Each row is followed by its class.
[ -23  330   51 -463  221   30 -444 -420   89 -228   57 -229  -11  359
  -24  -64  159 -283 -149  353 -137  500 -279 -253 -185   74  321  631
 -370 -107  124 -551 -220 -309  423  -17] : k_645
[ -71  -44    6  -48   66   -9  -11  132 -118  -22  -57    9  -77 -102
   88   66  111   -9  -63  117  -46   61   60   19   78   34 -123  -61
  -82    9  -20  190  176 -133  -82  138] : k_316
[-290  591  186  214 -277  -64 -119   92  -99   79   71   28 -290 -156
  263 -112  -59  183 -102 -231 -210  519    5  231  -86  -83 -314   18
 -571   99   51  312 -169  234 -361   85] : k_225
[ 120  -55 -114   54   24   23   -7 -152   39  -11 -112  -26   56   78
   48  -99  -23  -52  -64 -107 -125   49  -61   36 -103  112   40   69
   31  -74  -92   82   49 -115    6   38] : k_640
[ -21  -64   38   35  -54 -170   49  142  -68   97  -21 -120 -128 -159
  -68   82  -14   98   28   83   23  -20   65  118  -27   94   34 -107
  -56  -57  -17  259    3  -41 -159   43] : k_763
[-136  -49  110  -23   38  -34   -7    3  108   48   43   70   77  -30
   48   34   67   31    4  -23   81   94   42  -25  129  -65   -7   59
  159   31   22  -49   20  -28   72   41] : k_316
[-172 -409 -113  386 -136 -366  130  -57  146 -217   11 -259   57  327
  180  152 -353   74  146  182 -110  646   18  -99 -149  -64 -772  143
  370  180 -149  316  163 -119  280 -347] : k_763
[ 142  -80 -151  -29  -13   31    6 -146  -12  -13  -13  -31   28   50
  -74 -177  -43  -57  -91  -59  -76  -79   15  -25  -72   65  117   94
   10  -26  -75  -62  -69  -33  -10 -127] : k_138
[ -67 -256  254   -6  -64   43 -149  292  -88   80  156   77  -86  -52
  166   47 -254  177 -145  217   97 -487 -297  115  198 -384 -474 -561
    3  178  250  -16  329 -113   37  -12] : k_222
[-121  -26  118  -21   31  -87  -45  -36  108   -5   93  -14    9 -107
   20  -92   49   51  -31  -11   77   52   98  -22  131   -8 -112   69
  115   45  104 -101   -4  -37    3   16] : k_645
[  56 -118  105   64   45   35 -154  -22 -103   21  -28  -63 -149  161
   27   -2  -16  -12 -117   44    0  -85   -4   89  -64   -1  -74 -168
    7 -128  102  150   54   19  -94  139] : k_763
[ -75  -54 -126 -189    9 -141   85 -153    2  268  -33  321  124 -202
 -104  422  670 -118   39 -332 -219   60  467  216  363   44  561  597
  140 -206 -361 -103  -53  165  223 -363] : k_510
[ 135 -168  536   63   24  -61   77    6  -32   48   40   52 -170 -284
   44  349  -56   -4  -76  -13 -107 -227   69  358  317   45   91  -15
  -80  -13  -44  -89  -27  -25 -164   60] : k_138
[  -9  211  192   32 -165 -125 -109  150 -134  -43  205   -9 -163 -163
  140  158 -215  174 -469   66 -194  119 -231    2 -280   -9  -69  -15
  -20  111  -95 -466   52  123  -11  -81] : k_222
[ 159   23 -106  -38  -25  -32   12  -96   18   17   13  -46  -80   31
  -14 -117   10  -62 -160  -18 -168   48   12 -126 -119   56   77  140
  -60  -33  -80   33  -23  -81  -10  -91] : k_551
[-173    1  202  195   53 -579 -120 -121  195   89  101  107 -419 -191
   15 -242 -179  258 -170   -6 -351  158 -628 -310 -133  -92  568  113
 -413  -45   73  288  -85   93  345    2] : k_222
[ 157  -28 -243   89    2  -10   69  -76   58   11  -25  -62   57  -54
  -24 -157 -109   57  -83   15  -97  -54  -43   57  -72   75  143   29
   29   34  -42   42  -83  -95  -31   24] : k_510
[ 107   -9 -101   14  -24   47    2  -89   62  -72  -60  -36   14   97
  -29  -82  -28  -47  -57  -57  -58    9  -22  -39  -78    6   49  136
   35  -76  -82  -50  -42 -114  -12  -22] : k_222
[ 155  252   27  -50  107  272  263  455 -660  119  287  -84  476   71
  -56 -455  -13  -89  100  167 -107 -309   40  176  368  258  227  113
 -454   15  -62 -148 -453 -427 -481  -67] : k_551
[-137  -87  161   17  160   64 -168 -142   76  -97 -183  134  -79 -172
  150  228 -242  102  -75  128  -68   93 -278  218  233 -225  -65  218
  106   56  157 -188  125 -252  300  -79] : k_630
[ 120  -78 -287   61  -39  -51   78 -103   58   91  -56  -94   86  -38
  -57  -89  -32  -74   -5  -96 -127   78  -35   31  -13  125  135  118
   28  -36 -171   31  -80  -89 -111  -54] : k_645
[  56   18  -96   47   15   53   22 -172   18   15  -67    2  -51   68
  -26   12  -38 -119  -33  -75  -33    8  -30  -43  -76  190  136   37
   68  -68 -127  -57  -74   86 -153   17] : k_316
[ 123  -60  490 -222  234 -159 -254 -329  233 -431 -121 -247 -302   94
  254   95 -346  -86    9   95   11 -304 -204  131 -145  -42   10   16
 -218 -127  221 -312  353  -19   14  178] : k_138
[  82  -60  300 -146   82  -29    0  -76  146   51   89  217    9  204
   35  263   92 -111  -48  122  -30   71 -117 -132  177  -76   76 -156
  440 -110  -14 -365  150   12  156 -242] : k_222
[ -69 -123  138   35    6  -63   34   28  102   55   89  -37   38  -62
   70  -13  109   66   58  -78   77  -16  116  -73  131  -88  -80   23
   80   73  131   24  -35    5   52  -17] : k_316
[-184  167 -138   81  -49   -9 -242 -187   31  -80 -223 -119 -218  111
  280 -118 -254  -65 -142  256  -66  -86   76  187 -422  511 -131   25
 -345 -243  282  -18 -354 -132 -170  338] : k_630
[  65 -227  357  -83   91 -163 -121 -379  -81 -236 -221 -235 -276 -147
  171  346  212 -116 -218 -399   51  -21 -128 -133   43   35   25  219
  350 -231  123 -570   98  121  115 -318] : k_630
[  47   28 -139   42  -27  -50   57  -71   43  -45    7  -10   46   -8
  -43  -60 -116   32    3  -41  -52   34  -77    3  -55   83  162   78
  -72  -12  -63  -28  -83    3  -35  -19] : k_630
[ 108  107 -212   42  -42   -6   37 -127   77  -18   33  -35    4  -30
  -19 -173 -112   11  -63   -2  -57  -28  -14   -9 -168   56  123   51
  -32   44 -115   25  -75  -81  -75   28] : k_763
[ 174  -18 -222   75  -41  -42  111  -93   36   36  -31  -76   30  -58
   56 -117  -47   25   26    1  -75   37 -102    5  -78   40  197   46
    1   40  -57  135    2  -47   41  -81] : k_138
[ 164 -183  -63  -57   63  -32  -80  -26   16  -25    2 -179 -132   68
  -48    5   88   50  -63  173   43   -4 -113   98  200  -43  146   59
   60  -93  163  142  192  -77  -27   41] : k_222
[ 346  124 -302  -55  170 -156   95   20   90   16 -212 -303  137 -139
  243  167 -280  -17 -102  247  -14 -260 -213  414  -97 -117  360 -533
  351  143 -251 -138   91  109 -373  270] : k_225
[ 157    2 -244   43  -26   45   75  -86   20  -22    9  -75  113   71
   27 -152  -47  -92  -60  -41  -74   36  -48    5  -17  -12   13  220
    0  -32  -68 -100 -109 -131    4  -79] : k_763
[-135  -48   96    5  -10  -59  -24   19  188   -5   35   -4   63 -112
   15   80   76   63   50  -60  122   68  110  -52  107  -55  -36   32
  141   52   83  -64   54  -30  -10   98] : k_630
[ 110   15 -192    7  -12  -36   73  -95   58  -42  -62  -27  -16 -127
   11 -174  -44  -18 -104  -21  -98  -22  -24   16 -126   93  128   16
  -50   44 -143   -1   -5   23  -47   74] : k_645
[ -53  362  -27 -155  -54  221  -30   96 -228   17  145  411  -84  247
  -49  133   67   32   18   90   -8   55 -102    4  -16   14  234   57
 -177 -224  -32 -113   88  168   82 -189] : k_151
[ 176   24 -230   -7  -50   41   21  -64  104   28   12  -67   48   -8
   15 -118  -71    8 -113   55  -85  -72  -99   48  -73  -14  288   62
   -5   54  -33  -94  -54  -47  -12   35] : k_225
[  84  -10  148 -140  129 -149  -99  -47   27  -88  -79 -136 -111   43
    0  120  104   34  -77  153   -1  119  -44  244   86  -38   -5   86
   42 -161   -1   27   90  -87   57  -29] : k_316
[ 106 -517 -114  208 -214  149 -275   54  103  566 -145 -251   -7  338
  146  533  345    5  -76    3  -82  -78  508  -35 -574  353 -268 -199
  456 -227  -82  407  138  -91 -211  109] : k_452
[ 164  -82 -148   62   31  -71   20  -40   25   35   17  -63   53   39
   34  -99  -53   39 -105  -15 -137  -69  -88   33 -179  116  167   47
   15  -93  -68  -41  -30  -82   56   30] : k_151
[ 116 -101   21 -168 -183 -143  260  -60   85 -112  -77   85   -8 -398
  -27  299  220  -83  -78   33  167  -13  140  300  259 -201  628  260
  193   31 -414 -212   58 -124  101 -115] : k_138
[-81 -38  89 -42  25 -72  57  15  97   6  18 -12  83 -74 152  -6  90   9
 -12 -40  27  22 117 -53  95 -57 -96 -22  91  84  90 -29  -8 -20  65 108] : k_655
[ 421  210   45  351 -390 -101  596 -238 -117 -287  105 -164 -403 -115
  306  101 -151  117  188  364   30  284   35  -81 -190  -39  356 -132
  -40  244  -48  760 -206 -575  178 -243] : k_645
[  61  -44  -81 -110  117 -178   19   69 -187  -65  -62 -251   -4   54
 -114 -132  -60   24   44  118  -47   18   72   63   29   86  -92  -46
   10  -90  151  285   22 -217   49  -45] : k_551
[ -38   13   94  -65   63  -93  -78    3  -80    3  -24   33 -183    5
   -3  115   34   40  -98   93 -143   41  -42  106  106    8  187 -126
  -60  -58   -9  214  129  -86  -86  111] : k_316
[ 236 -190  461 -165  168  -79 -192   75  -79  115    9 -167   12  133
   55  270   39 -143 -178  143 -122 -395   10  318 -275   70   63  -64
  -82 -215  -88 -290   67   -4  177  171] : k_151
[ 171   25 -219   35  -18   26   85  -80   -1   32   43  -21   57  -56
   -1 -178  -66   27  -46   57    7    0  -16   59  -99   58  169   -8
    3   57  -61   37  -73   10  -34   10] : k_452
[  67  462  171 -131  119   35  -26 -259  164  113  -42  145  -47  237
  234  325  -43 -215 -213  117 -274  232 -144  186  187   25  165  202
  296 -125  -85 -364  -72   76  -35   -8] : k_551
[ -87 -123   49  -39   27  -55  -21  -29  132   75   -1   21   14 -131
   12   48   28   76  -55  -64   72   14   79  -19  155   -5   -5   73
  160   12  126  -58    4    8  -13    8] : k_640
[-172  -26  100  -78   36  -17   -5   31   81   12   26   64  102  -65
   49  -43   51   13    5  -84   97   22  105  -60  112  -27 -121   57
   87   34   49  -97   37   -4    7   83] : k_655
[ 196 -177  122  280  -88  188  -29  -80  -54  -27 -134   39 -198  -33
  -47 -543  -22 -291   92 -390  -32  134 -296 -121  -26    2 -106  345
 -212 -295  483 -358   43  147  299 -420] : k_225
[  86  315  134 -222  -42 -173  -24 -127  301   22 -108   12 -144 -324
  280  104  -93   80 -155  135  -48  -19 -201   73 -251 -183  301 -266
   95   94   54 -141  115 -196  220  132] : k_222
[-133 -117   71  -11  -10   33    7   10   72   23   29   81   83  -93
   19  -69   59   24   17  -79  167   -1  109  -55  112  -58  -89  -14
  122   44   77  -40   13  -26   14   89] : k_452
[-127  -16   78   12   27  -22   71   14   81   -2   67    4   46  -91
   15  -60   43   63   76    7  100   35   62 -130  161  -18  -49  152
  112   57  168  -62  -65  -66   72  -27] : k_452
[ -49  -14   14   18   13  -40  -47  -27  102  -20   79  -50   62  -55
   28   21   21   40    0  -16  126   39   66  -39   54  -16  -30   84
  113   15  139 -144  -45  -18   14   30] : k_630
[-72 -21  68 -10  11 -31  18  -9 154  21  61  20  92 -56  29  34  68  50
  67 -78 104 -36 106 -45 120 -75 -18  43 157  30 131 -63  32 -38  82  37] : k_510
[ -81 -159  -10   64   74  -21   47  115 -114 -192  -42   -5   88 -148
   -1 -244 -193   71   84  238  269 -252  145  128   28  -17 -331 -682
   39  213    1   28 -186  -24 -267  105] : k_452
[ 191    1 -184   61  -27  -19   -2 -107   62  -27  -33 -115    4   19
   17  -78   -8  -53  -42  -20 -112  -42  -66  -15 -125   66  120  110
  -41  -55  -34   37  -13 -159   41   18] : k_138
[ -82  -57   23  -26   32   34    9  -30   90   59   30   81   78  -85
   63   24   63   40   -4 -104   29   62  113  -74  151  -12  -86   76
  166   61  181  -62   48   18   91  -10] : k_640
[ 144 -229  116 -106   -7  155  108  -57   34   18 -229  -18   87   12
  -69  391 -236  -47   95 -165 -122  308   79  131   54   36  106   81
  179  -66 -115  -26  119 -199 -120  -65] : k_225
[  99   82 -305 -108 -243   60  393 -119 -276  -89  -13  -92  -42 -101
 -398 -281   20   59  157 -283  -47  646  390  168  284 -199  276  563
 -156  167 -319  503 -155  -34 -226 -617] : k_316
[ -97  -45  154   -8   29   37  -37  -30  125   74   60   66   25  -22
   52  -13   70   19  -39 -121   28   47   52 -120  142    1 -132  139
  157  -18  179 -134   12   17   52   24] : k_222
[  52  -86   43   46   64 -179    3   89 -102  -59  -30 -162   -9   96
   69   54  -75   62   71  142  -68  125   27  143  -10   -1 -103 -150
   34  -51  -34  267  104 -143  -87  -12] : k_222
[ 68 -49 -85  46 -16   1  75 -60  52 -52 -42  48  40  30  91 -44 -56  -1
 -17 -10 -89   6  10 -18 -66  48  89 -82  57  16 -44  37  10 -41  23  70] : k_222
[ -85  -30   41   46  275  511 -395 -206 -477  214   56   51  204  443
  209  -86   29 -221  -35   65   68 -377 -190  -18  149  366 -185  316
 -115 -344  349 -272 -360 -472  -46  -42] : k_630
[ 190   91 -219  -16  -55   24   61 -158   60  -11  -70   -2   -1   14
  -13  -61  -17    5  -88  -23  -88   37  -55   47 -146   30  259   13
   32  -23 -131   97    4  -77   11    0] : k_630
[ 118  -37 -155   21   37  -33   -8 -162   82  -46  -40  -93   45   71
   41 -175  -69   11   -8  -55    4  -67  -51   67 -114   30  105   31
    3  -45 -107   20   -7   13 -101   19] : k_763
[  87  -84  -78   -7   49  -80    2   -5 -142  -19   45 -159  -66  -29
   14   -2  -28   49   17  247   29  -48    8  127   66   66   43 -141
  101   63   98  225  135 -150    7    7] : k_222
[-154  188  -76 -137  155  241  120   26  105  -89   48  527  -28 -235
   24 -360  -21   47  -66  349   -5   52 -235  143  626 -203  205  245
 -154  223  132 -251   81  177  132  -78] : k_225
[  58  -33 -144   18   47  -47  -15 -148  -11  -77  -50  -44   51   92
  -67 -140  -51  -33  -55  -48 -100  122   -3  -19 -156   78  140   75
   -8  -33 -134   74  -95 -113   71   23] : k_316
[ 114   -7 -120   97  -49   18   81  -76   -8   -5    4   46 -135  -34
  -14 -134  -63  -64  -43   36  -23   -1  -53  -50 -100   71  187  -88
 -132   22  -52  161  -49   41  -59   77] : k_316
[-251 -338  -11 -206  218   42 -481 -180   -3 -143 -140   83    6  198
  -90  100 -112 -152 -243  -20  -79   81  211  204  -32  327 -419  377
 -285 -347   81 -458 -159  145  -21  172] : k_645
[  63   59 -101    9   40  -57  -24 -142   56  -15  -52  -40  -31  -33
    3 -145 -122  -12  -96  -42  -80    1  -73   81  -93   90  145   -7
  -39  -20 -151   -2  -62  -55 -187   58] : k_316
[  76 -176  124    3  -36   28  -95   99  -40   25   60  -89 -198 -146
  -13   48   -4   72 -138  143   27 -134   16  115   30    4  -25 -170
  -85   68  164   24  146   -1  -93  101] : k_316
[  30  213   60  -35   39 -138  170 -190  173   32 -202  178  -95  -57
   40  -40    9 -222   66  109 -163  503 -391  313  178   97  394  161
  -55  -92 -100  -95  162  361  240  -38] : k_510
[  26 -154  -74   55  -12 -147  -58  122 -117  157   53 -177 -170 -154
  -19  -14   46  122  -43  112  -11   25  124   51   -1   40  -56   53
  -64  -41  125  280   33  -48 -109  -96] : k_645
[ 300   75  -90 -182   58    2   99  -13 -262  -39   -5 -283  189  120
  158  119  228 -161 -232  220  -71  -82  157  373  -28   98  150   83
  236   42 -347 -257   29   38 -100  -52] : k_655
[  20   11   74   19  -26  -56 -107  146  -32  -56  -55 -145 -217  -18
    3   -4  -70   34 -125  273   -8  -67   43  222  -59   -2  -93 -171
 -125  -24   56  177  135  -55 -230  181] : k_630
[ -27 -899  -96 -355  -34 -135 -151   40  217  247  -37  -47   20  345
  -84   87  100 -238 -394  -40 -122 -333  183 -187  152  189 -292 -175
  366 -390  441 -183  283 -153  206  200] : k_151
[  70  180   80 -158  -15   13  -77  -56  -26   45   22  -26 -130 -191
  -72   24  -12  -71 -160 -107  -18 -140 -356  114  159  -21  -30   53
    8   26   97 -532  164  375   59 -232] : k_551
[-161   29  104  -36   26  -27    2   50   78   27   82   65  103  -45
   94    2   34   96  -17  -26   96   62   85  -66  109  -95  -73   26
  140  100  102   12   53  -12   70   97] : k_640
[ 151  -63 -151   37  -14   13   10 -137   34    0  -61 -114   26    8
   16  -94  -32  -64  -32  -23  -49 -113  -15   70  -84   48  151   32
   77   13  -71  -64  -47  -40  -30  -63] : k_225
[-130   14   59  -22  -30  -89  -40   47 -143   39  -24 -125  -76   -9
   62   29   -7   80  -29  -74  -76   64   38  115   53  -35 -121   36
  -22   -3   38  128   87   24 -109  -73] : k_763
[  98 -169  -92   54  -27  -80  -84  101  -64   24   26 -236 -106   49
  -61  -14   30   83  -76  113  -24   50  -15    2  -49    2   -7   -5
  -50  -32   85  226   76  -38  -66   53] : k_222
[ -83  -21   72   10    7  -65   46  -16   75   71   92  -10   24 -145
   94  -46  114   53   13  -31   97  -41   26  -62  135   -7  -58   53
  132   54  121  -28   25  -40   58    2] : k_763
